Here is a tiny trained network, its code and every weight. The questions are about switching its units off for an input and a class, where a switched-off unit gives its printed mean instead of its output.

import numpy as np


def w(rows, s, z=0):
    codes = np.array(rows[::2]) - 128.0
    scale = np.full(codes.shape[1], s)
    scale[-1] = z or s
    return codes * scale


def norm(h):
    return h / np.sqrt((h * h).mean(-1, keepdims=True) + 1e-5)


def f(y):
    return y / 2 * (1 + np.tanh(0.7978845608 * (y + 0.044715 * y**3)))


def log_softmax(a):
    a = a - a.max(-1, keepdims=True)
    return a - np.log(np.exp(a).sum(-1, keepdims=True))


def net(x, mask):
    res = np.array(x, float).reshape(1, 6) / 4 @ E
    u = 0
    for l in range(4):
        y = f(norm(res) @ A[l][:, :-1].T + A[l][:, -1])
        res = res + np.where(mask[u : u + 4], y, B[l][:, -1]) @ B[l][:, :-1]
        u += 4
    return log_softmax(norm(res)[-1] @ U[:, :-1].T + U[:, -1])


A, B = {}, {}
E = w([
[96,177,104,202],'x0',
[76,229,213,58],'x1',
[129,134,217,109],'x2',
[133,58,233,177],'x3',
[196,105,139,108],'x4',
[2,81,155,113],'x5',
],0.0079)
A[0] = w([
[221,243,132,133,1],'L0N1',
[167,115,109,219,87],'L0N2',
[125,196,37,97,94],'L0N3',
[45,152,168,255,86],'L0N4',
],0.0062,0.0053)
B[0] = w([
[253,210,153,183,118],'L0N1',
[24,134,163,116,164],'L0N2',
[118,59,139,210,241],'L0N3',
[193,75,134,67,247],'L0N4',
],0.006,0.0011)
A[1] = w([
[1,177,156,58,40],'L1N1',
[101,76,164,155,73],'L1N2',
[153,180,101,66,4],'L1N3',
[90,212,115,75,34],'L1N4',
],0.0092,0.0038)
B[1] = w([
[1,213,184,62,252],'L1N1',
[142,148,211,220,160],'L1N2',
[188,98,185,171,126],'L1N3',
[107,96,189,171,171],'L1N4',
],0.0093,0.0029)
A[2] = w([
[130,170,197,114,60],'L2N1',
[98,141,99,194,19],'L2N2',
[171,255,132,148,3],'L2N3',
[191,78,86,161,75],'L2N4',
],0.0095,0.0032)
B[2] = w([
[86,152,61,150,203],'L2N1',
[186,142,90,84,134],'L2N2',
[182,254,146,229,191],'L2N3',
[34,186,140,89,251],'L2N4',
],0.008,0.0025)
A[3] = w([
[93,141,124,142,1],'L3N1',
[127,86,199,178,8],'L3N2',
[194,108,130,44,1],'L3N3',
[88,111,5,158,26],'L3N4',
],0.013,0.0031)
B[3] = w([
[132,128,132,94,121],'L3N1',
[123,12,107,214,180],'L3N2',
[179,133,180,36,153],'L3N3',
[105,141,15,95,254],'L3N4',
],0.011,0.0051)
U = w([
[197,98,151,32,3],'0',
[114,115,4,113,136],'1',
[123,52,147,177,220],'2',
[184,194,128,171,140],'3',
[26,161,170,98,87],'4',
],0.022,0.0039)

Each question gives the input, the list of numbers given to net, and the class t.
The units are the neurons (one row each of A and B). Each row of codes is followed by its name. A weight is (code - 128) times the scale printed after its matrix; where a second scale follows, it is the last column's (A, B and U).
mask holds one flag per neuron, layer by layer. A switched-off neuron (its flag False) gives its mean, the last column of its row in B, instead of its output. The means were averaged over made-up inputs and are rounded, as every weight is.
A unit's drop is (log p(t) with every unit on - log p(t) with that unit switched off) / (log p(t) with every unit on - log p(t) with every unit switched off).
The circuit of an input: a set's keep is (log p(t) with only the set's units on - log p(t) with every unit switched off) / (log p(t) with every unit on - log p(t) with every unit switched off). Starting from the 12 units with the biggest drops (on a tie, the unit counted first), units are removed one at a time, each time the one whose removal leaves the highest keep (on an exact tie, the one counted first), for as long as the keep stays at least 0.8.
circuit, biggest first: the units of the circuit, biggest drop first
top k neurons: the k neurons with the biggest drops, biggest first
k most important neurons of layer l: the k neurons of layer l with the biggest drops, biggest first
drop of u: that unit's drop, to one decimal
input [-3,5,-7,-4,-8,-3], class 4: top 2 neurons => [L1N1 L1N4]
input [7,8,3,1,3,-3], class 3: circuit, biggest first => [L2N3]
input [-3,0,-6,5,-3,-4], class 2: 2 most important neurons of layer 0 => [L0N2 L0N1]
input [2,-2,-3,2,4,4], class 2: top 2 neurons => [L1N2 L2N1]
input [-1,4,3,6,5,3], class 2: top 2 neurons => [L3N2 L2N4]
input [-4,3,3,7,-6,-6], class 2: top 2 neurons => [L3N2 L1N1]
input [2,2,-6,5,2,5], class 2: top 2 neurons => [L0N4 L3N2]
input [-1,-8,7,-4,3,-6], class 0: top 2 neurons => [L3N3 L2N1]
input [3,5,0,8,4,-3], class 2: top 2 neurons => [L3N2 L1N1]
input [-6,2,0,7,-2,0], class 2: drop of L3N2 => 0.1
input [-1,4,-8,-1,-4,-7], class 3: drop of L2N3 => 0.2
input [-7,6,-7,-2,-3,-7], class 3: drop of L2N3 => 0.5
